Below is a small trained network, with its code and all its weights. Each question gives an input and a class and asks what happens when units are switched off, that is, made to give their printed mean instead of their output.

import numpy as np


def w(rows, s, z=0):
    codes = np.array(rows[::2]) - 128.0
    scale = np.full(codes.shape[1], s)
    scale[-1] = z or s
    return codes * scale


def f(y):
    return np.maximum(y, 0)


def log_softmax(a):
    a = a - a.max(-1, keepdims=True)
    return a - np.log(np.exp(a).sum(-1, keepdims=True))


def net(x, mask):
    res = np.array(x, float).reshape(1, 3) / 4 @ E
    y = f(res @ A[0][:, :-1].T + A[0][:, -1])
    res = res + np.where(mask, y, B[0][:, -1]) @ B[0][:, :-1]
    return log_softmax(res[-1] @ U[:, :-1].T + U[:, -1])


A, B = {}, {}
E = w([
[78,87,59],'x0',
[69,139,164],'x1',
[112,252,79],'x2',
],0.012)
A[0] = w([
[101,124,79,57],'N0',
[131,127,254,192],'N1',
[154,243,103,194],'N2',
[1,87,113,179],'N3',
[170,110,24,99],'N4',
[164,92,194,225],'N5',
[157,155,151,48],'N6',
[5,193,115,175],'N7',
[253,96,125,164],'N8',
[53,163,139,108],'N9',
[153,164,147,150],'N10',
[143,136,119,2],'N11',
[64,139,245,125],'N12',
[181,152,94,222],'N13',
],0.017,0.0032)
B[0] = w([
[152,116,71,156],'N0',
[38,91,253,214],'N1',
[166,253,208,252],'N2',
[63,76,29,208],'N3',
[187,149,25,184],'N4',
[115,41,178,202],'N5',
[110,119,146,153],'N6',
[19,188,91,227],'N7',
[211,57,198,206],'N8',
[92,189,156,176],'N9',
[150,150,174,168],'N10',
[111,153,124,131],'N11',
[39,198,220,200],'N12',
[188,179,123,180],'N13',
],0.027,0.015)
U = w([
[58,136,193,144],'0',
[185,159,112,39],'1',
[175,82,174,137],'2',
[42,85,123,93],'3',
[124,241,165,156],'4',
[226,153,114,187],'5',
[120,184,20,254],'6',
[10,210,63,82],'7',
],0.013,0.0074)

Each question gives the input, the list of numbers given to net, and the class t.
The units are the neurons (one row each of A and B). Each row of codes is followed by its name. A weight is (code - 128) times the scale printed after its matrix; where a second scale follows, it is the last column's (A, B and U).
mask holds one flag per neuron, in row order. A switched-off neuron (its flag False) gives its mean, the last column of its row in B, instead of its output. The means were averaged over made-up inputs and are rounded, as every weight is.
A unit's drop is (log p(t) with every unit on - log p(t) with that unit switched off) / (log p(t) with every unit on - log p(t) with every unit switched off).
The circuit of an input: a set's keep is (log p(t) with only the set's units on - log p(t) with every unit switched off) / (log p(t) with every unit on - log p(t) with every unit switched off). Starting from the 12 units with the biggest drops (on a tie, the unit counted first), units are removed one at a time, each time the one whose removal leaves the highest keep (on an exact tie, the one counted first), for as long as the keep stays at least 0.8.
circuit, biggest first: the units of the circuit, biggest drop first
k most important neurons: the k neurons with the biggest drops, biggest first
drop when u is switched off: that unit's drop, to one decimal
input [-8,-6,1], class 2: circuit, biggest first	[N8]
input [4,-2,-8], class 2: circuit, biggest first	[N7 N12]
input [-5,-5,1], class 2: 2 most important neurons	[N8 N7]
input [8,-7,-8], class 2: 3 most important neurons	[N8 N2 N7]
input [5,-1,8], class 7: 2 most important neurons	[N7 N8]
input [4,-1,-5], class 3: 2 most important neurons	[N2 N3]
input [3,8,-6], class 3: 2 most important neurons	[N3 N2]
input [5,-5,5], class 6: 3 most important neurons	[N4 N1 N12]
input [6,-3,-5], class 6: 2 most important neurons	[N1 N4]
input [0,-7,-2], class 5: 2 most important neurons	[N1 N4]
input [5,-1,-5], class 3: 2 most important neurons	[N2 N13]
input [7,-7,-7], class 2: 2 most important neurons	[N8 N2]
input [7,4,-6], class 3: 2 most important neurons	[N7 N2]
input [6,-7,6], class 6: circuit, biggest first	[N4]
input [4,-5,1], class 6: drop when N2 is switched off	0.2
input [4,-3,4], class 6: drop when N1 is switched off	0.2
input [-8,-1,-2], class 0: drop when N1 is switched off	0.6
